[[112 151 120 111]
 [148 116 142 148]
 [147 118 144 147]
 [144 119 139 143]
 [149 119 145 149]]
=>
[[112 151 120 111]
 [144 119 139 143]
 [147 118 144 147]
 [148 116 142 148]
 [149 119 145 149]]

[[132 124 106 115 138]
 [146  99 158 156 135]
 [117 141 105 148 116]
 [151 116  98 108 101]
 [150 101 129 137 144]]
=>
[[117 141 105 148 116]
 [132 124 106 115 138]
 [146  99 158 156 135]
 [150 101 129 137 144]
 [151 116  98 108 101]]

[[142 126 150 134]
 [140 128 148 134]]
=>
[[140 128 148 134]
 [142 126 150 134]]

[[105 103 140 143 103]
 [142 144 116 113 145]
 [116 115 132 140 117]]
=>
[[105 103 140 143 103]
 [116 115 132 140 117]
 [142 144 116 113 145]]

[[137  99 134 133 142]
 [130  99 112 131 135]
 [134  99 119 135 115]]
=>
[[130  99 112 131 135]
 [134  99 119 135 115]
 [137  99 134 133 142]]

[[147 110 147 126 116 144 128]
 [149 138 100 112 148 157 127]
 [143 142 114 107 110 124 111]
 [156 106 157 127 158 122 111]
 [102 111 128 108 129 143 103]
 [131 108 142 100 109 153 138]
 [101 129 143 102 103 137 141]]
=>
[[101 129 143 102 103 137 141]
 [102 111 128 108 129 143 103]
 [131 108 142 100 109 153 138]
 [143 142 114 107 110 124 111]
 [147 110 147 126 116 144 128]
 [149 138 100 112 148 157 127]
 [156 106 157 127 158 122 111]]

[[128 136 129 125 132 125 126 132 124 127 129 124 130 134 129]
 [131 129 132 115 127 127 119 119 125 134 134 130 128 132 127]
 [125 132 121 128 152 117 123 137 141 134 127 118 130 121 126]]
=>
[[125 132 121 128 152 117 123 137 141 134 127 118 130 121 126]
 [128 136 129 125 132 125 126 132 124 127 129 124 130 134 129]
 [131 129 132 115 127 127 119 119 125 134 134 130 128 132 127]]
---
[[111 120 128 125]
 [128 156 143 106]]
=>
[[120 128]
 [156 143]]

[[106 139 126 113 138]
 [116 132 140  98 131]
 [104 131 127 134 122]]
=>
[[139 126]
 [132 140]]

[[154 120 119]
 [109 145 141]]
=>
[[120 119]
 [145 141]]

[[129 129 135]
 [131 128 137]
 [105 129 139]
 [147 127 122]
 [137 129 123]]
=>
[[129 135]
 [128 137]]

[[125 127 129 128]
 [127 154 116 122]]
=>
[[127 129]
 [154 116]]

[[107 118 148 113]
 [108 117 148 114]
 [148 134 117 140]
 [149 134 116 141]]
=>
[[118 148]
 [117 148]]

[[114 124 116]
 [105 113 108]
 [112 124 115]
 [155 157 156]]
=>
[[124 116]
 [113 108]]

[[117 104 115]
 [124 116 134]
 [128 138 141]]
=>
[[104 115]
 [116 134]]

[[155 129 128]
 [142 126 127]
 [136 122 134]]
=>
[[129 128]
 [126 127]]
---
[[151 132 129 139]
 [137 148 126 127]
 [151 134 126 135]]
=>
[[132 129]
 [148 126]]

[[109 106 114 134 106]
 [124 120 124 131 119]]
=>
[[106 114]
 [120 124]]

[[137 151 133]
 [122 130 127]
 [120 128 120]
 [125 122 128]]
=>
[[151 133]
 [130 127]]

[[153 130 105]
 [154 126 103]]
=>
[[130 105]
 [126 103]]

[[139 147 150 143 132]
 [131 126 122 128 135]
 [147 141 133 126 123]
 [125 134 142 148 147]
 [141 132 126 123 127]]
=>
[[147 150]
 [126 122]]

[[110 123 141]
 [114 127 104]
 [117 146 142]]
=>
[[123 141]
 [127 104]]
